Each row has a name. Each question is about the rows just above it.

22.3	19.2	-42.8	10.1  (146)
27.2	23.6	-52.6	-44.2  (88)
51.2	39.5	10.2	22.1  (62)
12.8	10.2	10.1	-7.6  (136)
-35.7	40.7	-92.8	-77.1  (140)
27.1	23.5	-52.8	-43.6  (161)
-35.8	36.3	-83.0	-69.5  (152)
51.1	38.5	66.9	-15.9  (141)
45.4	34.4	59.3	-14.1  (71)
22.1	19.3	-42.7	-35.0  (137)
16.6	12.5	20.6	22.0  (189)
The one value in (137) and (62): -> 22.1
-35.7	40.7	-92.8	-77.1 is in which row? -> (140)
The one value in (136) and (146): -> 10.1

41.1	0.6	15.8	-17.7	-1.6	-63.0 -> (66)
-0.5	11.7	46.3	15.8	-7.6	15.7 -> (90)
-28.0	-17.7	-17.8	-39.4	0.8	88.6 -> (120)
-26.8	0.8	10.3	15.8	1.7	0.5 -> (91)
1.7	15.2	-16.4	23.3	2.8	-70.5 -> (55)
-28.0	0.6	15.0	-39.4	-3.2	13.7 -> (106)
The one value in (91) and (120): -> 0.8
Shared by (90) and (66): -> 15.8
Which value is in both (120) and (66)? -> -17.7
The one value in (90) and (91): -> 15.8
Which value is in both (66) and (120)? -> -17.7

